Below are the code and all the weights of a small trained network. Each question names an input and a target symbol and asks about switching units off, where a switched-off unit gives its printed mean instead of its output.

import numpy as np


def w(rows, s, z=0):
    codes = np.array(rows[::2]) - 128.0
    scale = np.full(codes.shape[1], s)
    scale[-1] = z or s
    return codes * scale


def f(y):
    return y / 2 * (1 + np.tanh(0.7978845608 * (y + 0.044715 * y**3)))


def softmax(a):
    e = np.exp(a - a.max(-1, keepdims=True))
    return e / e.sum(-1, keepdims=True)


def log_softmax(a):
    a = a - a.max(-1, keepdims=True)
    return a - np.log(np.exp(a).sum(-1, keepdims=True))


def net(x, mask):
    ids = ['αβγεζηθλπστψω'.index(c) for c in x.split()]
    T = len(ids)
    res = E[ids] + P[:T]
    u = 0
    for l in range(3):
        q, k, v = (res @ M[l].T for M in (Q, K, V))
        z = softmax(np.where(np.tri(T) > 0, q @ k.T / 4**0.5, -1e9)) @ v
        res = res + np.where(mask[u], z, O[l][:, -1]) @ O[l][:, :-1]
        u += 1
        y = f(res @ A[l][:, :-1].T + A[l][:, -1])
        res = res + np.where(mask[u : u + 4], y, B[l][:, -1]) @ B[l][:, :-1]
        u += 4
    return log_softmax(res[-1] @ U[:, :-1].T + U[:, -1])


Q, K, V, O, A, B = {}, {}, {}, {}, {}, {}
E = w([
[133,88,104,156,140,88,167,167,163,97,121,197],'α',
[198,141,31,126,132,113,150,172,112,86,112,167],'β',
[130,116,118,191,96,57,152,110,146,89,103,148],'γ',
[116,127,144,137,118,100,173,137,168,76,126,220],'ε',
[160,83,124,176,174,85,173,145,148,144,111,191],'ζ',
[133,135,39,116,88,102,122,150,154,81,92,126],'η',
[196,190,104,170,152,74,103,113,171,108,87,67],'θ',
[101,126,146,78,123,100,51,146,68,113,15,130],'λ',
[150,211,110,91,159,162,139,199,104,119,120,166],'π',
[97,82,188,108,135,123,139,205,100,190,164,138],'σ',
[59,203,153,60,106,122,95,68,113,77,95,92],'τ',
[126,95,112,35,81,114,161,3,88,146,162,106],'ψ',
[220,108,95,140,35,143,94,178,56,158,117,154],'ω',
],0.013)
P = w([
[73,86,56,137,124,221,219,148,152,129,2,99],'0',
[173,95,163,152,130,201,190,115,130,105,99,100],'1',
[179,115,199,147,118,186,163,99,126,102,149,92],'2',
[171,121,174,136,119,145,134,117,132,90,150,127],'3',
[156,136,127,118,116,85,138,145,138,91,174,149],'4',
[157,137,151,107,132,62,125,141,135,101,181,168],'5',
[131,149,149,85,120,47,111,147,135,155,144,167],'6',
[127,162,146,97,120,29,111,144,152,181,152,197],'7',
[134,186,145,77,129,13,110,158,165,206,148,216],'8',
],0.0091)
Q[0] = w([
[93,137,101,91,106,108,62,94,111,215,188,123],'L0H1',
[146,100,118,172,106,126,123,91,150,69,198,107],'L0H1',
[109,111,146,181,145,254,168,122,125,100,96,73],'L0H1',
[93,135,154,131,163,66,123,125,139,228,99,162],'L0H1',
],0.0073)
K[0] = w([
[162,140,124,176,144,97,80,155,112,84,144,202],'L0H1',
[141,111,141,164,121,174,110,145,106,96,76,78],'L0H1',
[84,112,53,134,132,200,206,152,172,212,2,132],'L0H1',
[122,141,90,68,145,59,26,162,113,79,200,160],'L0H1',
],0.007)
V[0] = w([
[108,125,164,53,138,113,129,2,135,125,175,63],'L0H1',
[199,110,106,209,201,73,112,93,157,175,128,111],'L0H1',
[172,166,146,87,195,136,90,181,91,112,135,148],'L0H1',
[81,79,185,117,100,95,203,124,116,76,187,243],'L0H1',
],0.0071)
O[0] = w([
[148,101,150,83,210,21,181,116,123,235,189,29,27],'L0H1',
[149,95,186,178,199,114,39,143,74,176,121,255,129],'L0H1',
[46,209,118,155,89,165,73,143,97,155,227,144,142],'L0H1',
[137,104,93,106,100,152,96,138,223,159,147,103,1],'L0H1',
],0.0064,0.0027)
A[0] = w([
[131,44,123,65,9,121,51,92,73,185,105,163,129],'L0N1',
[178,117,125,159,148,30,90,127,152,2,163,179,149],'L0N2',
[55,24,239,89,145,147,227,131,58,194,183,230,253],'L0N3',
[104,57,126,112,75,204,189,166,189,117,164,168,133],'L0N4',
],0.0042,0.0053)
B[0] = w([
[231,130,197,73,126,118,145,99,68,103,141,121,143],'L0N1',
[124,159,143,145,116,108,132,77,141,126,71,199,255],'L0N2',
[146,157,1,73,116,103,117,239,103,75,53,71,224],'L0N3',
[163,143,131,236,189,146,75,160,169,169,120,68,143],'L0N4',
],0.0069,0.0035)
Q[1] = w([
[186,137,119,171,111,240,173,104,123,39,64,92],'L1H1',
[126,56,133,146,185,214,152,117,132,163,181,187],'L1H1',
[115,4,191,97,121,254,129,96,36,171,180,73],'L1H1',
[131,63,176,117,176,97,157,145,141,146,166,41],'L1H1',
],0.0059)
K[1] = w([
[133,100,140,160,91,217,153,161,119,149,37,74],'L1H1',
[63,146,95,175,165,81,171,89,133,104,2,39],'L1H1',
[156,133,66,198,191,173,231,97,148,62,55,117],'L1H1',
[122,149,81,94,128,166,182,57,92,78,118,150],'L1H1',
],0.0067)
V[1] = w([
[144,103,191,182,78,86,134,65,248,112,124,165],'L1H1',
[135,49,110,129,191,102,78,212,175,142,107,68],'L1H1',
[133,158,57,127,159,166,173,107,212,100,217,94],'L1H1',
[253,97,102,127,41,114,110,130,77,153,170,99],'L1H1',
],0.0062)
O[1] = w([
[91,190,120,106,116,190,103,79,141,242,1,176,40],'L1H1',
[130,77,206,65,205,139,68,223,190,105,102,105,56],'L1H1',
[233,173,68,128,105,135,118,145,207,199,114,72,4],'L1H1',
[132,127,244,125,55,177,233,128,193,164,183,175,150],'L1H1',
],0.0068,0.0034)
A[1] = w([
[179,66,224,41,119,126,81,123,76,149,113,119,119],'L1N1',
[90,84,105,36,133,96,166,114,134,193,194,58,5],'L1N2',
[225,92,2,141,205,91,168,175,140,121,77,118,118],'L1N3',
[83,191,188,92,105,119,97,146,68,69,174,133,135],'L1N4',
],0.0044,0.003)
B[1] = w([
[167,92,2,137,140,105,141,159,114,111,155,155,143],'L1N1',
[155,117,176,211,138,153,54,107,127,113,164,237,121],'L1N2',
[99,113,114,127,98,94,153,145,134,92,78,148,222],'L1N3',
[46,141,130,120,119,165,100,118,204,93,169,73,255],'L1N4',
],0.0073,0.0037)
Q[2] = w([
[134,158,113,81,137,131,153,153,193,121,192,85],'L2H1',
[127,40,166,139,164,254,194,100,146,118,194,40],'L2H1',
[103,105,113,57,121,84,146,129,168,180,189,180],'L2H1',
[117,197,55,111,109,68,101,149,154,17,90,161],'L2H1',
],0.0077)
K[2] = w([
[139,106,145,116,90,125,84,61,130,107,137,152],'L2H1',
[159,35,108,221,108,147,162,87,121,53,65,91],'L2H1',
[216,65,132,91,107,16,74,100,190,182,180,184],'L2H1',
[91,253,149,59,143,128,87,92,107,152,150,113],'L2H1',
],0.0069)
V[2] = w([
[119,141,68,161,102,125,112,27,131,92,143,63],'L2H1',
[57,110,163,38,173,95,102,58,61,128,73,67],'L2H1',
[192,159,101,126,206,104,169,248,16,145,152,71],'L2H1',
[196,105,83,253,131,73,196,87,90,149,37,162],'L2H1',
],0.0058)
O[2] = w([
[109,185,143,141,46,54,121,127,116,203,110,70,254],'L2H1',
[107,214,164,98,229,126,198,192,77,191,105,110,194],'L2H1',
[120,254,96,72,141,83,102,59,186,49,189,164,97],'L2H1',
[129,59,164,55,71,73,95,145,130,166,163,190,236],'L2H1',
],0.007,0.0032)
A[2] = w([
[3,170,193,75,73,128,193,110,206,169,180,115,203],'L2N1',
[37,74,135,197,160,237,7,116,113,101,76,162,5],'L2N2',
[156,149,251,213,220,88,60,86,120,185,193,167,5],'L2N3',
[149,143,129,195,156,130,179,123,23,202,88,89,96],'L2N4',
],0.0051,0.0028)
B[2] = w([
[246,98,58,147,100,125,122,214,49,154,147,150,254],'L2N1',
[217,60,81,161,221,121,176,81,28,123,196,70,148],'L2N2',
[90,125,38,166,195,122,55,119,117,226,228,126,159],'L2N3',
[148,75,177,187,87,145,75,254,69,86,165,156,227],'L2N4',
],0.0065,0.0037)
U = w([
[151,78,24,188,208,152,57,133,82,164,204,168,58],'α',
[115,152,47,205,55,115,12,144,120,137,195,134,96],'β',
[59,38,157,193,96,195,193,99,130,129,166,103,92],'γ',
[155,90,82,126,141,190,114,130,132,151,114,134,69],'ε',
[171,118,137,97,70,121,170,159,109,32,54,132,254],'ζ',
[87,116,123,92,72,209,107,143,203,177,50,140,82],'η',
[122,144,206,81,123,135,73,123,141,179,35,228,132],'θ',
[51,131,168,126,156,62,149,132,51,74,183,202,91],'λ',
[128,185,54,152,145,176,125,78,181,41,109,146,129],'π',
[106,62,183,91,156,100,73,176,254,74,186,67,101],'σ',
[113,173,159,181,137,139,234,159,100,141,108,48,106],'τ',
[189,130,62,49,135,56,236,115,135,191,176,83,103],'ψ',
[202,147,188,162,77,178,87,150,104,111,189,169,207],'ω',
],0.0041,0.0053)

Each question gives the input, a string of symbols that net reads in full, and the target symbol t.
The units are the heads (4 rows each of Q, K, V and O) and the neurons (one row each of A and B). Each row of codes is followed by its name. A weight is (code - 128) times the scale printed after its matrix; where a second scale follows, it is the last column's (O, A, B and U).
mask holds one flag per unit, layer by layer, with each layer's heads first. A switched-off unit (its flag False) gives its mean, the last column of its rows in O or B, instead of its output. The means were averaged over made-up inputs and are rounded, as every weight is.
A unit's drop is (log p(t) with every unit on - log p(t) with that unit switched off) / (log p(t) with every unit on - log p(t) with every unit switched off).
The circuit of an input: a set's keep is (log p(t) with only the set's units on - log p(t) with every unit switched off) / (log p(t) with every unit on - log p(t) with every unit switched off). Starting from the 12 units with the biggest drops (on a tie, the unit counted first), units are removed one at a time, each time the one whose removal leaves the highest keep (on an exact tie, the one counted first), for as long as the keep stays at least 0.8.
circuit, biggest first: the units of the circuit, biggest drop first
most important unit: the unit with the biggest drop
k most important neurons: the k neurons with the biggest drops, biggest first
top k neurons in layer l: the k neurons of layer l with the biggest drops, biggest first
drop of u: that unit's drop, to one decimal
input σ π β α π θ, target π: circuit, biggest first -> [L2H1; L1H1; L0N2]
input π τ γ θ θ ω η, target ω: circuit, biggest first -> [L1H1; L2N1; L0N1]
input θ λ β λ, target λ: circuit, biggest first -> [L1H1; L0H1]
input θ θ ψ ψ, target ψ: most important unit -> L2H1
input ζ ζ θ η ε θ ζ, target θ: top 2 neurons in layer 0 -> [L0N2; L0N3]
input θ ω λ, target λ: circuit, biggest first -> [L0H1; L1H1]
input ω θ η σ ζ θ ζ ω η, target ω: circuit, biggest first -> [L1H1; L0N1; L2N1; L0H1]
input θ ω η τ θ λ η τ σ, target τ: top 2 neurons in layer 1 -> [L1N4; L1N3]
input π θ τ θ σ λ τ γ, target τ: circuit, biggest first -> [L2H1; L1N4]
input γ θ γ, target θ: circuit, biggest first -> [L1H1; L0H1; L2H1]
input τ θ π, target ψ: circuit, biggest first -> [L0H1; L1H1; L2H1]
input π ζ σ τ σ, target τ: circuit, biggest first -> [L0N3; L2H1; L1N4]
input γ τ λ η θ θ σ, target σ: circuit, biggest first -> [L0N3; L1H1; L0H1; L1N4]
input β ζ θ θ π θ τ, target τ: most important neuron -> [L1N4]
input ω η ψ η τ ω τ, target ω: 3 most important neurons -> [L2N1; L0N1; L1N2]
input λ σ θ η η π θ, target π: top 2 neurons in layer 2 -> [L2N4; L2N1]
input α θ θ θ σ θ π θ β, target π: top 2 neurons in layer 0 -> [L0N3; L0N2]
input λ η θ, target τ: drop of L2H1 -> 0.9
input π ψ ψ θ, target ψ: drop of L0N2 -> 0.0
input τ θ π λ η θ π β, target π: drop of L2N1 -> 0.1
input τ θ τ σ π λ π θ α, target π: drop of L0H1 -> 0.2
input τ π θ, target ψ: most important neuron -> [L1N4]
input ζ π γ θ γ θ η, target θ: top 2 neurons in layer 0 -> [L0N2; L0N3]
input π γ θ γ τ ω τ, target ω: 3 most important neurons -> [L2N1; L0N1; L1N4]
input θ π θ θ ε τ ψ η, target ψ: top 2 neurons in layer 2 -> [L2N4; L2N1]
input σ θ σ θ, target σ: top 2 neurons in layer 0 -> [L0N3; L0N2]
input ω σ θ θ θ σ τ τ π, target τ: most important neuron -> [L1N4]
